The symbols move the items like this.
CG: ε>TM, τ>BT, ρ>TG, κ>GR, θ>ZC, φ>SL
RN: ε>SM, τ>BS, ρ>DJ, κ>ZT, θ>ZJ, φ>LF
PF: ε>GT, τ>RN, ρ>MF, κ>MP, θ>LF, φ>ML
CM: ε>ZD, τ>MF, ρ>LL, κ>NT, θ>LD, φ>MT
SL: ε>JD, τ>ZC, ρ>DP, κ>TG, θ>GM, φ>QN
GT: ε>CM, τ>SM, ρ>BP, κ>ML, θ>QF, φ>NT
RM: ε>FR, τ>NT, ρ>SQ, κ>ZD, θ>LL, φ>HZ
DJ: ε>QG, τ>LB, ρ>MP, κ>MD, θ>RN, φ>PF
BP: ε>LL, τ>QG, ρ>RP, κ>LD, θ>GT, φ>SF
LP: ε>CG, τ>NS, ρ>DZ, κ>JZ, θ>HT, φ>GR
ZT: ε>LF, τ>JH, ρ>MD, κ>ZP, θ>LB, φ>DJ
ZC: ε>MC, τ>HZ, ρ>CG, κ>PQ, θ>JZ, φ>GM
HT: ε>ZC, τ>ZD, ρ>LP, κ>FR, θ>SQ, φ>PQ
JD: ε>BL, τ>MC, ρ>ZG, κ>QN, θ>JN, φ>TB
ZD: ε>HZ, τ>BP, ρ>NS, κ>MT, θ>SF, φ>SQ
GM: ε>JN, τ>JZ, ρ>SL, κ>CG, θ>DZ, φ>TM
GR: ε>SL, τ>HT, ρ>MC, κ>DZ, θ>PQ, φ>TG
TZ: ε>RN, τ>TB, ρ>ZP, κ>JJ, θ>JH, φ>ZT
JH: ε>ZJ, τ>CD, ρ>TZ, κ>GJ, θ>BL, φ>LB
RP: ε>RM, τ>ML, ρ>MT, κ>CM, θ>BP, φ>ZD
QF: ε>LD, τ>MD, ρ>GT, κ>QG, θ>MP, φ>GD
MD: ε>PF, τ>TZ, ρ>SM, κ>CR, θ>ZT, φ>MP
ZP: ε>DJ, τ>GJ, ρ>CR, κ>ZJ, θ>TZ, φ>MD
BT: ε>DZ, τ>RM, ρ>PQ, κ>HT, θ>HZ, φ>ZC
LL: ε>NS, τ>GD, ρ>RM, κ>SF, θ>CM, φ>LG
MC: ε>DP, τ>LP, ρ>TM, κ>GM, θ>GR, φ>JN
BS: ε>ZP, τ>MS, ρ>LB, κ>JH, θ>JP, φ>ZJ
FR: ε>PQ, τ>MT, ρ>JZ, κ>HZ, θ>NS, φ>LP
JJ: ε>ZT, τ>ZG, ρ>ZJ, κ>BS, θ>GJ, φ>ZP
TM: ε>CD, τ>DZ, ρ>QN, κ>SL, θ>MC, φ>JD
DP: ε>ZG, τ>CG, ρ>CD, κ>JN, θ>SL, φ>MS
MS: ε>GJ, τ>SL, ρ>BL, κ>CD, θ>QN, φ>JP
NS: ε>BT, τ>RP, ρ>FR, κ>LG, θ>ZD, φ>HT
SM: ε>MF, τ>ZP, ρ>QG, κ>LF, θ>MD, φ>QF
ZG: ε>JH, τ>TM, ρ>JP, κ>MS, θ>JD, φ>GJ
PQ: ε>GM, τ>SQ, ρ>GR, κ>LP, θ>BT, φ>CG
QG: ε>GD, τ>CR, ρ>ML, κ>PF, θ>SM, φ>GT
MT: ε>SQ, τ>LD, ρ>LG, κ>LL, θ>RP, φ>NS
LB: ε>CR, τ>BL, ρ>ZT, κ>TZ, θ>BS, φ>RN
LG: ε>HT, τ>CM, ρ>HZ, κ>RM, θ>MT, φ>FR
ML: ε>NT, τ>LF, ρ>LD, κ>MF, θ>QG, φ>BP
MP: ε>ML, τ>ZT, ρ>QF, κ>SM, θ>DJ, φ>MF
JN: ε>MS, τ>GR, ρ>JD, κ>TM, θ>TG, φ>CD
DZ: ε>TG, τ>FR, ρ>GM, κ>ZC, θ>LP, φ>MC
CR: ε>MP, τ>JJ, ρ>LF, κ>RN, θ>ZP, φ>SM
JP: ε>TZ, τ>QN, ρ>BS, κ>BL, θ>ZG, φ>JJ
SQ: ε>JZ, τ>SF, ρ>HT, κ>NS, θ>RM, φ>BT
LF: ε>QF, τ>ZJ, ρ>PF, κ>DJ, θ>CR, φ>QG
TB: ε>BS, τ>JN, ρ>GJ, κ>ZG, θ>CD, φ>JH
HZ: ε>LP, τ>LL, ρ>BT, κ>SQ, θ>LG, φ>JZ
BL: ε>JJ, τ>DP, ρ>JH, κ>TB, θ>MS, φ>BS
NT: ε>MT, τ>QF, ρ>SF, κ>BP, θ>GD, φ>LL
QN: ε>TB, τ>GM, ρ>MS, κ>DP, θ>TM, φ>ZG
ZJ: ε>MD, τ>JP, ρ>RN, κ>LB, θ>JJ, φ>CR
TG: ε>QN, τ>PQ, ρ>JN, κ>MC, θ>CG, φ>DP
LD: ε>SF, τ>PF, ρ>CM, κ>GD, θ>ML, φ>RP
JZ: ε>GR, τ>LG, ρ>ZC, κ>BT, θ>FR, φ>DZ
MF: ε>BP, τ>DJ, ρ>GD, κ>QF, θ>PF, φ>LD
GJ: ε>LB, τ>JD, ρ>JJ, κ>JP, θ>TB, φ>TZ
CD: ε>JP, τ>TG, ρ>TB, κ>JD, θ>DP, φ>BL
GD: ε>RP, τ>MP, ρ>NT, κ>GT, θ>MF, φ>CM
SF: ε>LG, τ>GT, ρ>ZD, κ>RP, θ>NT, φ>RM

In the rows, zero is written as 59.

Named rows; a name shown again gets a slightly different row:
CM -> 53,69,65,34,4,38,52,72,25,64,24,74,52,51,55,49,92
MT -> 74,74,29,36,85,69,59,65,60,43,55,12,36,55,50,19,85
ZD -> 75,61,32,41,101,78,53,72,72,64,53,8,33,40,56,32,53
BP -> 53,66,69,52,10,44,43,67,26,77,18,67,77,44,63,96,52
SF -> 62,80,51,28,34,52,66,64,37,39,45,54,39,67,52,21,112
LG -> 64,31,56,58,91,74,42,74,73,96,52,44,34,26,62,48,20
DJ -> 70,36,54,56,96,74,43,74,72,92,54,35,39,23,59,51,23
MT -> 76,77,31,33,85,71,60,65,61,43,54,10,35,61,50,20,88
LD -> 56,70,64,68,33,52,49,61,36,74,28,51,95,53,59,116,38
PQ -> 53,82,57,80,63,61,62,43,60,45,61,42,102,80,57,120,36
MP -> 55,16,75,68,72,63,54,68,81,86,78,98,34,44,66,37,34
DJ -> 68,31,51,58,95,75,40,78,75,92,54,35,38,25,64,52,21
PQ -> 53,80,59,79,60,63,64,43,59,46,60,40,106,78,58,117,36
CM -> 58,72,67,37,3,40,54,71,27,64,23,74,55,51,56,49,96
MS -> 55,18,77,72,73,64,62,60,83,71,90,106,37,57,66,31,47
GR -> 52,64,69,48,7,44,44,71,23,79,16,70,77,44,63,87,57
ZT -> 68,83,45,32,46,54,65,67,44,36,48,38,39,66,52,15,110
CR -> 78,65,32,38,99,75,54,71,68,59,55,8,33,48,52,27,63
TM -> 76,73,30,39,91,73,52,67,64,49,54,8,36,54,56,24,75
NT -> 53,67,71,43,3,41,47,71,24,74,15,75,68,44,63,72,74
NS -> 64,24,67,62,86,71,42,73,74,98,59,65,37,25,67,48,17
RP -> 61,75,62,31,17,42,60,71,28,52,36,68,47,58,56,32,106
MF -> 53,78,60,81,78,64,81,33,78,21,96,63,83,96,57,78,64
SL -> 71,80,38,33,64,60,60,65,53,36,53,25,38,67,49,16,105
ML -> 53,81,56,87,73,66,72,34,73,28,89,49,92,94,58,97,57
HZ -> 57,15,81,67,72,61,60,65,82,80,87,104,32,47,65,37,39
SQ -> 59,15,73,65,79,68,49,70,76,95,70,88,34,32,69,41,26

Where do the symbols, taken in turn from left to right, take each start?
Answer with the item's row, about right, then its name.
62,20,60,60,89,71,43,74,75,95,59,64,34,28,65,47,22
ρ: 53,29,78,75,71,60,71,53,90,57,104,110,44,75,67,33,58 FR
53,23,77,73,71,61,62,61,83,70,91,109,36,56,67,27,46
θ: 68,24,57,57,93,74,42,76,75,97,56,51,38,22,67,49,18 QN
52,68,70,47,9,43,49,70,25,78,21,70,75,40,63,90,58
φ: 64,79,46,31,38,51,62,67,43,38,45,48,40,62,50,22,113 TG
55,83,55,85,75,65,75,33,72,27,84,50,91,94,55,96,56
κ: 53,72,61,84,76,64,78,32,79,20,96,62,79,101,57,78,67 MF
54,68,66,39,4,38,51,74,23,72,19,79,62,43,60,64,79
θ: 53,75,62,76,46,55,55,51,43,64,41,44,104,61,62,123,35 ZC
67,35,51,58,98,76,43,73,72,93,52,34,39,25,60,48,22
φ: 55,23,79,74,69,59,68,52,88,61,98,110,36,68,63,29,48 PF
69,83,43,31,47,53,66,68,51,34,50,42,39,72,53,16,111
θ: 55,68,69,36,5,37,52,73,24,70,24,77,56,45,59,59,88 LB
59,15,75,64,75,63,53,72,77,89,71,91,31,36,67,36,29
φ: 52,70,59,82,80,63,81,31,81,20,100,69,78,100,59,71,62 BL
54,82,52,86,74,67,73,36,72,28,87,48,95,92,60,94,53
τ: 65,21,65,61,86,73,41,75,75,96,56,57,37,24,65,48,17 LF
56,75,63,32,12,43,57,69,30,54,30,69,48,59,56,37,104
κ: 57,69,69,35,1,41,52,75,26,66,24,76,57,49,54,56,88 LB
51,63,68,58,21,48,47,62,29,78,16,59,84,46,62,101,45
θ: 53,83,52,84,71,63,72,37,65,35,75,43,103,84,59,107,46 GJ
52,65,61,83,74,60,79,35,78,23,103,74,77,101,56,65,69
θ: 58,16,78,68,71,61,56,63,81,81,82,101,30,50,68,30,40 HZ
64,82,49,30,42,49,65,63,41,40,46,46,42,72,50,15,111
φ: 71,36,49,54,102,77,39,73,74,87,53,27,39,29,60,48,23 DP
52,80,54,87,79,61,72,36,73,30,85,50,95,92,55,92,55
ρ φ ρ θ: 60,74,60,30,15,41,61,68,33,51,36,66,45,61,56,29,107 RP
54,65,72,45,6,39,49,69,26,78,19,70,72,42,60,81,67
ρ ρ ε ε: 54,79,55,83,75,64,75,36,71,29,85,51,94,92,58,93,55 ML
63,80,55,32,27,49,63,67,37,43,39,61,42,60,57,23,113
φ θ κ: 62,80,55,32,28,47,61,67,35,43,41,58,41,63,50,21,113 ZP
54,66,70,44,2,38,50,69,28,74,17,75,63,41,60,70,73
φ θ τ ρ: 53,76,54,74,51,60,58,47,50,57,49,42,103,67,57,122,37 GD
73,40,42,54,102,77,44,74,73,85,53,26,37,29,57,43,32
φ ρ τ θ: 68,80,38,33,57,58,64,62,46,36,51,32,36,65,47,12,106 LL
56,74,58,32,14,40,62,70,28,54,30,74,49,54,53,36,99
ρ: 71,76,33,32,76,66,64,64,54,40,55,17,36,63,49,15,96 RN
53,23,82,71,72,58,70,56,85,61,96,108,39,64,66,31,51
ε ρ: 56,64,68,55,13,43,48,66,28,79,19,64,80,43,61,95,50 BP
64,80,53,27,28,48,67,66,34,45,41,58,40,68,52,19,111
θ ε φ ε: 53,66,66,83,75,62,80,33,84,22,105,78,68,100,61,59,72 QF
54,40,78,77,71,60,75,42,87,44,107,102,48,86,65,36,64
θ: 62,18,68,63,81,70,43,74,75,98,61,73,35,23,66,45,21 JD
66,28,57,60,94,75,42,74,77,97,55,42,35,23,62,49,23
ε τ: 74,61,29,41,98,80,46,69,70,66,52,11,34,43,52,33,54 ZD
50,65,72,41,4,37,49,76,20,74,19,74,63,49,59,63,77
τ φ κ: 53,82,57,83,61,60,65,41,57,48,61,38,104,76,61,118,38 PQ
55,29,82,73,73,58,72,58,85,62,99,110,41,67,66,32,52
κ κ ε ρ: 54,76,57,75,49,63,58,48,47,57,44,40,104,69,60,124,31 GD
52,80,54,84,68,65,69,37,62,40,70,40,101,82,57,116,40
ε ρ: 69,81,40,33,54,58,66,64,48,35,49,32,40,65,48,15,109 LL
74,75,31,39,89,73,55,68,63,49,55,10,35,53,53,21,76
φ: 60,18,69,60,81,67,43,74,75,97,62,70,34,29,64,49,20 JD
56,70,67,37,7,41,58,72,24,63,23,76,49,52,57,49,93
θ ρ: 56,69,67,38,1,39,50,73,25,65,25,78,52,50,55,45,92 CM
66,32,53,52,95,78,43,72,74,94,52,40,37,30,62,45,25
φ θ: 63,24,62,59,89,76,39,77,74,98,56,58,34,26,66,51,20 LF
69,40,48,53,99,79,43,75,71,91,51,31,40,29,62,52,28
φ θ κ: 71,38,49,56,102,78,41,73,74,87,53,32,37,28,63,44,24 DP
62,77,54,32,21,43,63,71,32,42,38,62,45,61,52,25,111
κ: 57,67,69,34,5,41,56,74,26,62,27,74,52,52,56,38,97 GM
66,81,48,25,41,53,64,64,40,36,45,50,40,71,52,17,111
ρ θ ε: 67,23,55,58,92,75,41,76,72,95,54,53,38,23,65,48,21 QN
56,75,56,83,75,63,80,35,78,22,99,63,84,98,58,77,66
ε ρ: 58,75,62,32,15,42,59,67,30,49,34,63,43,61,55,30,106 RP
55,66,67,32,10,40,55,71,27,59,30,73,52,53,56,42,99
ρ κ ρ ρ: 62,21,66,64,85,69,43,73,74,96,65,73,36,26,66,47,19 JD
69,83,32,29,68,65,65,64,53,36,51,22,41,64,51,14,104
θ θ ρ: 59,72,63,36,9,37,57,72,29,63,26,70,52,52,55,45,96 GM
49,69,67,66,26,56,53,59,38,72,26,53,95,51,63,118,38
ρ τ: 53,76,59,82,74,64,81,32,77,22,98,63,84,98,63,75,65 MF
64,18,68,61,81,68,44,74,75,97,60,71,37,27,66,47,22
φ ρ κ ρ: 50,72,62,66,36,55,50,52,40,69,33,50,96,54,58,119,36 BS
53,71,62,85,77,61,80,32,82,21,101,75,75,102,57,65,68
φ φ: 57,74,63,35,7,39,56,69,28,57,26,74,50,52,55,41,98 GM
50,65,67,58,14,45,45,63,30,76,20,59,83,47,61,105,50
κ ρ ρ: 67,82,46,30,49,53,65,68,45,38,50,40,39,69,49,16,108 ZT
55,81,53,86,80,65,74,33,75,24,92,54,91,99,56,90,57
ρ φ θ: 52,66,66,59,17,45,44,65,27,81,21,62,87,44,61,110,49 JJ
52,71,65,64,32,52,50,59,35,72,28,51,93,52,58,118,39
θ κ φ: 51,71,68,65,30,49,51,59,35,71,28,51,91,51,62,117,39 LD
71,45,45,50,106,81,42,69,76,82,53,22,40,28,60,47,28
ρ θ ε θ: 61,20,66,63,84,70,44,77,74,100,59,62,36,25,69,50,20 NS
65,24,55,60,92,76,42,80,74,97,56,52,37,22,62,52,18
ρ θ φ ε: 55,80,56,81,55,60,62,44,56,52,52,43,100,72,57,121,38 JH
50,32,80,78,71,59,73,53,87,52,103,109,45,76,65,34,62
κ φ ε τ: 52,55,70,82,74,59,81,40,82,30,106,92,60,93,62,45,75 HT
66,84,49,28,34,49,65,67,40,40,44,56,40,69,53,19,110
ε τ: 59,69,67,34,7,36,53,74,26,65,25,76,56,52,53,47,94 CM
51,22,79,72,74,59,63,61,87,69,90,105,33,58,67,31,42
ε φ τ: 53,57,68,78,76,59,84,37,86,26,109,88,63,97,60,50,71 TB
51,73,62,73,38,50,53,54,36,69,33,47,100,55,60,122,33
ρ τ ε κ: 55,74,62,69,37,56,52,56,36,70,32,48,98,54,60,119,35 BS
62,14,72,65,79,66,49,69,80,98,69,86,34,31,65,42,25
φ ρ θ κ: 49,53,71,79,75,63,80,41,85,31,105,92,60,94,64,45,71 HT
61,16,77,61,81,63,42,76,79,97,64,79,36,29,65,45,25
θ θ ε φ: 53,47,76,80,71,60,78,40,88,37,109,94,52,87,60,41,66 QG
67,42,44,55,99,79,44,73,72,85,51,32,38,29,60,46,26
φ: 55,23,79,72,73,57,63,62,86,71,90,107,36,54,69,31,46 MS
54,82,54,86,70,62,73,34,69,30,82,43,95,91,62,103,46
τ: 63,17,64,60,86,67,42,75,73,102,58,63,36,24,67,51,21 NS
50,59,67,83,76,57,79,33,85,27,105,85,69,96,62,53,69
ε: 52,74,62,70,35,54,51,53,39,66,30,50,96,55,63,123,33 BS
53,79,55,83,76,62,75,31,77,28,93,57,86,99,59,83,61
τ τ: 55,69,67,38,6,36,55,72,25,63,29,78,56,51,56,49,93 CM
52,67,68,50,9,40,48,68,24,80,17,69,75,45,60,90,59
θ κ: 54,85,54,86,72,62,73,40,70,32,80,44,97,90,57,102,51 LP
73,83,37,31,63,63,64,66,51,33,49,23,36,65,51,14,103
θ τ: 55,76,58,84,75,65,77,36,78,23,98,57,88,99,57,83,63 JZ
55,72,66,34,6,38,55,69,30,63,26,74,54,50,56,49,91
θ τ φ φ: 54,66,69,53,14,45,49,68,27,77,21,63,82,43,60,99,50 BP
55,80,55,83,65,61,66,39,59,40,68,38,99,80,60,111,46
τ τ φ ρ: 60,15,70,61,83,66,48,73,78,97,62,80,33,33,65,45,21 SM
55,82,58,84,62,62,68,42,56,46,61,44,103,80,59,119,36
θ: 51,74,60,81,76,62,81,34,83,22,102,74,79,100,61,61,67 BT
56,68,65,83,76,62,82,34,80,24,104,73,74,96,59,63,71
ρ θ: 52,69,61,81,72,62,81,34,83,21,104,73,75,100,58,66,67 BT
53,69,68,38,2,42,52,70,26,67,21,73,55,47,57,55,85
ρ κ: 62,77,55,32,25,47,60,69,38,42,42,58,44,63,51,23,111 ZP
56,73,62,73,46,57,57,52,45,63,36,44,103,56,60,121,36
θ φ: 52,70,65,57,27,47,44,63,33,77,27,54,90,48,62,113,42 DZ
73,43,40,51,100,81,45,71,76,77,54,14,36,34,57,41,36
φ τ: 65,83,45,30,47,54,64,65,46,35,51,41,36,70,55,15,109 ZT
65,22,61,59,88,76,40,74,76,98,59,58,39,26,65,48,20
φ φ θ: 49,65,66,82,77,60,84,38,82,27,106,77,71,97,60,56,68 QF
56,56,70,82,72,59,77,35,83,25,111,85,65,97,63,50,68
θ: 57,14,76,66,79,64,53,69,80,90,75,92,32,36,66,38,30 CD
50,62,65,84,74,62,83,36,84,24,105,79,68,100,58,54,71
κ ρ τ: 65,21,64,60,88,72,43,71,74,97,55,60,38,22,66,49,18 LF
55,18,80,67,75,64,52,64,82,85,77,99,33,44,64,32,33
ρ: 55,65,68,81,77,61,83,37,84,22,105,79,67,100,61,61,66 QF
53,67,69,49,11,47,48,73,27,77,23,68,71,44,60,87,60
θ: 54,86,55,79,64,62,66,43,57,45,60,40,97,78,59,118,41 PQ
62,19,70,63,80,69,44,72,76,98,67,74,32,32,64,42,22
κ ρ φ φ: 54,65,70,53,11,44,45,66,30,79,18,66,82,45,59,98,52 BP
53,80,62,81,49,56,60,49,48,60,45,46,105,65,61,124,37
φ: 58,72,63,37,4,38,53,71,25,65,20,74,51,53,56,47,92 CM
70,34,50,57,95,78,41,75,76,91,53,35,40,27,63,48,24
ε ρ τ: 65,22,64,60,88,72,45,75,75,98,58,59,37,25,63,48,20 LF
53,63,63,82,74,58,81,35,82,28,106,78,71,96,58,56,71
ρ θ: 55,64,66,80,71,63,81,36,81,21,107,79,69,97,56,54,70 QF
54,53,71,80,72,61,83,38,84,33,104,95,59,94,62,44,67
φ κ κ: 52,81,59,84,74,65,79,31,78,27,97,61,86,98,59,80,62 JZ
67,24,57,59,92,71,41,77,75,97,55,52,36,25,69,50,22
ρ κ: 57,18,74,65,74,69,51,68,77,89,72,94,30,37,65,36,28 CD
61,79,60,33,17,42,61,68,33,49,34,66,46,58,55,30,108
κ φ κ ε: 61,21,64,61,88,70,41,74,73,96,59,64,34,24,67,49,19 NS
59,80,53,29,28,44,62,69,35,40,41,58,42,63,53,24,112
κ: 58,68,63,31,10,41,59,68,26,58,32,69,48,57,53,34,102 ZJ
60,74,60,32,15,40,59,69,32,52,37,66,45,58,51,33,107
τ τ φ κ: 54,22,84,76,70,60,70,58,84,62,98,110,37,63,66,31,52 PF
51,76,59,84,79,64,78,29,77,24,95,59,86,98,63,83,64
ρ θ κ: 54,70,61,82,72,61,83,31,81,25,105,76,76,100,62,63,71 BT
54,77,57,75,48,62,57,47,49,58,47,44,102,66,60,126,36
κ ρ κ θ: 55,79,55,85,72,64,76,34,73,26,86,50,97,93,56,98,53 ML
61,79,55,30,23,43,63,64,34,48,38,67,44,62,53,24,107
τ κ κ τ: 71,41,45,51,103,80,46,72,70,84,52,25,41,27,61,45,29 RM
53,21,77,70,70,62,64,60,83,73,93,106,33,57,68,31,45
ε τ: 63,17,68,58,83,69,45,75,77,97,58,73,35,27,65,46,23 JD
64,83,49,30,34,47,68,67,36,39,42,51,40,63,52,18,113
ρ κ ε κ: 62,19,64,59,83,69,42,76,78,97,60,67,34,27,64,47,21 NS
55,79,58,78,57,57,61,45,51,54,54,42,102,68,58,118,38
ρ: 57,64,68,48,5,42,48,71,26,77,16,74,68,45,57,83,65 TZ
51,64,73,43,7,40,47,71,23,74,16,72,67,42,58,73,70
τ: 54,64,62,83,75,60,78,35,85,24,107,81,72,99,58,55,67 QF
64,81,48,30,33,51,65,65,37,41,45,54,39,62,50,19,110
φ: 72,44,44,53,105,80,45,77,72,83,50,22,39,29,58,47,30 RM
57,72,61,85,74,63,79,36,80,22,100,68,79,97,58,69,68
φ: 55,73,64,69,38,56,52,54,40,70,32,46,99,56,62,123,37 BS
72,82,33,34,74,67,65,64,57,39,53,21,38,60,50,15,95
κ κ ρ: 76,69,28,38,99,78,56,68,67,56,54,6,34,47,50,32,68 CR
55,66,70,55,13,46,48,66,26,78,19,69,81,41,61,98,54
ε ρ φ ρ: 51,68,62,82,78,60,79,33,83,26,99,73,74,101,61,65,69 BT
56,70,68,36,4,39,52,72,24,68,22,73,57,52,61,55,87
ρ ρ: 75,48,37,49,103,80,49,70,71,75,54,15,39,32,57,44,36 MD
55,78,55,84,74,65,80,33,72,24,90,53,89,97,58,90,59
τ κ: 68,39,46,52,96,81,41,73,73,91,53,26,37,26,62,47,24 DP
53,50,71,83,74,58,83,37,87,34,104,92,58,90,59,45,69
ε κ: 52,80,58,80,63,64,65,43,62,45,62,41,104,77,61,119,38 PQ
53,85,55,83,71,63,67,35,65,35,70,43,99,91,59,109,45
ε ε ρ: 64,25,62,57,87,72,42,78,74,98,60,57,37,26,66,48,21 LF
66,82,46,30,40,53,63,64,41,35,47,44,43,64,51,15,108
τ θ θ τ: 68,83,39,31,56,61,65,67,41,39,49,36,39,70,51,16,110 LL
61,76,55,30,20,44,64,68,35,43,36,63,44,62,51,23,108
τ τ κ τ: 56,68,67,33,5,38,53,74,24,64,25,75,51,52,56,48,92 CM
56,22,80,71,77,59,63,55,86,72,91,106,37,59,67,33,45
θ: 67,24,57,59,89,71,38,75,73,99,56,50,35,24,66,51,20 QN
70,83,40,33,65,64,65,64,52,32,54,25,35,65,49,15,104
ρ τ: 55,72,71,40,6,34,49,71,25,74,20,75,63,48,57,64,79 CG
